Here is a tiny trained network, its code and every weight. The questions are about switching its units off for an input and a class, where a switched-off unit gives its printed mean instead of its output.

import numpy as np


def w(rows, s, z=0):
    codes = np.array(rows[::2]) - 128.0
    scale = np.full(codes.shape[1], s)
    scale[-1] = z or s
    return codes * scale


def norm(h):
    return h / np.sqrt((h * h).mean(-1, keepdims=True) + 1e-5)


def f(y):
    return y / 2 * (1 + np.tanh(0.7978845608 * (y + 0.044715 * y**3)))


def log_softmax(a):
    a = a - a.max(-1, keepdims=True)
    return a - np.log(np.exp(a).sum(-1, keepdims=True))


def net(x, mask):
    res = np.array(x, float).reshape(1, 3) / 4 @ E
    u = 0
    for l in range(2):
        y = f(norm(res) @ A[l][:, :-1].T + A[l][:, -1])
        res = res + np.where(mask[u : u + 11], y, B[l][:, -1]) @ B[l][:, :-1]
        u += 11
    return log_softmax(norm(res)[-1] @ U[:, :-1].T + U[:, -1])


A, B = {}, {}
E = w([
[161,175,189,164,97,178],'x0',
[67,170,87,62,77,203],'x1',
[112,86,117,173,2,86],'x2',
],0.0093)
A[0] = w([
[100,137,157,103,70,55,211],'0.n1',
[175,4,212,72,107,144,185],'0.n2',
[188,209,178,145,80,150,4],'0.n3',
[182,44,42,49,134,112,92],'0.n4',
[100,193,146,100,180,92,67],'0.n5',
[243,148,200,39,65,132,64],'0.n6',
[191,103,156,188,99,248,61],'0.n7',
[91,126,224,45,164,105,53],'0.n8',
[117,114,98,126,104,201,69],'0.n9',
[168,123,100,1,108,27,38],'0.n10',
[68,123,25,175,181,89,85],'0.n11',
],0.0075,0.0018)
B[0] = w([
[138,175,71,195,205,170,235],'0.n1',
[138,189,121,113,126,132,198],'0.n2',
[5,85,140,149,171,97,214],'0.n3',
[49,105,192,176,130,161,250],'0.n4',
[145,174,78,190,136,136,179],'0.n5',
[62,109,131,144,149,109,171],'0.n6',
[19,104,139,148,169,95,227],'0.n7',
[124,125,64,197,116,153,158],'0.n8',
[189,212,194,116,130,52,165],'0.n9',
[64,76,175,157,124,159,201],'0.n10',
[40,88,211,145,116,173,234],'0.n11',
],0.011,0.0023)
A[1] = w([
[146,88,143,202,138,159,108],'1.n1',
[116,83,71,66,186,52,135],'1.n2',
[156,109,116,164,55,110,42],'1.n3',
[150,105,142,134,139,108,4],'1.n4',
[97,143,124,62,62,166,82],'1.n5',
[175,204,229,187,103,187,95],'1.n6',
[93,127,120,151,45,113,138],'1.n7',
[136,141,163,81,186,178,120],'1.n8',
[82,150,26,110,159,43,101],'1.n9',
[194,74,195,108,126,57,14],'1.n10',
[173,114,189,178,114,249,133],'1.n11',
],0.014,0.002)
B[1] = w([
[130,193,150,70,121,114,254],'1.n1',
[115,123,78,105,11,168,150],'1.n2',
[164,98,70,148,173,181,175],'1.n3',
[98,200,155,143,92,172,134],'1.n4',
[153,191,227,96,99,36,213],'1.n5',
[66,46,102,70,50,160,194],'1.n6',
[178,116,68,163,220,169,239],'1.n7',
[184,112,95,213,164,107,214],'1.n8',
[189,93,125,68,40,150,167],'1.n9',
[118,206,182,59,108,91,185],'1.n10',
[180,119,70,101,54,115,179],'1.n11',
],0.013,0.0055)
U = w([
[215,131,34,174,173,167,169],'0',
[157,213,211,62,93,63,169],'1',
[13,71,171,169,164,129,158],'2',
[124,51,111,60,2,158,154],'3',
[165,72,178,98,116,164,2],'4',
],0.017,0.007)

Each question gives the input, the list of numbers given to net, and the class t.
The units are the neurons (one row each of A and B). Each row of codes is followed by its name. A weight is (code - 128) times the scale printed after its matrix; where a second scale follows, it is the last column's (A, B and U).
mask holds one flag per neuron, layer by layer. A switched-off neuron (its flag False) gives its mean, the last column of its row in B, instead of its output. The means were averaged over made-up inputs and are rounded, as every weight is.
A unit's drop is (log p(t) with every unit on - log p(t) with that unit switched off) / (log p(t) with every unit on - log p(t) with every unit switched off).
The circuit of an input: a set's keep is (log p(t) with only the set's units on - log p(t) with every unit switched off) / (log p(t) with every unit on - log p(t) with every unit switched off). Starting from the 12 units with the biggest drops (on a tie, the unit counted first), units are removed one at a time, each time the one whose removal leaves the highest keep (on an exact tie, the one counted first), for as long as the keep stays at least 0.8.
circuit, biggest first: the units of the circuit, biggest drop first
most important unit: the unit with the biggest drop
k most important neurons: the k neurons with the biggest drops, biggest first
top k neurons in layer l: the k neurons of layer l with the biggest drops, biggest first
drop of u: that unit's drop, to one decimal
input [7,-2,8], class 0: most important unit	1.n7
input [-3,2,-1], class 3: circuit, biggest first	1.n11; 0.n7; 0.n3; 0.n4
input [-8,2,-6], class 2: top 4 neurons in layer 0	0.n11; 0.n4; 0.n10; 0.n1
input [-6,-8,-6], class 1: 2 most important neurons	0.n1; 1.n10
input [-6,8,-6], class 1: 2 most important neurons	1.n5; 0.n1
input [-3,7,-5], class 1: 2 most important neurons	1.n5; 0.n1
input [-3,-1,-2], class 3: 3 most important neurons	1.n11; 0.n7; 0.n3
input [3,1,-2], class 3: top 2 neurons in layer 1	1.n9; 1.n2
input [4,-3,0], class 2: top 2 neurons in layer 1	1.n11; 1.n6
input [7,6,0], class 2: top 2 neurons in layer 1	1.n1; 1.n10
input [2,-3,-2], class 3: top 2 neurons in layer 0	0.n11; 0.n4
input [-1,8,7], class 1: 2 most important neurons	1.n5; 0.n8
input [8,-6,0], class 2: top 2 neurons in layer 0	0.n7; 0.n3
input [0,2,-4], class 0: circuit, biggest first	1.n8
input [0,-2,-3], class 3: 2 most important neurons	1.n7; 0.n5
input [5,4,-6], class 0: top 2 neurons in layer 0	0.n4; 0.n11
input [7,-2,-7], class 0: 2 most important neurons	1.n8; 0.n4
input [8,5,-3], class 2: top 2 neurons in layer 0	0.n3; 0.n7
input [-8,0,3], class 2: drop of 1.n4	0.0
input [2,-2,4], class 0: drop of 1.n6	0.1
input [-3,6,4], class 1: drop of 1.n5	2.2
input [-5,1,6], class 0: circuit, biggest first	1.n7
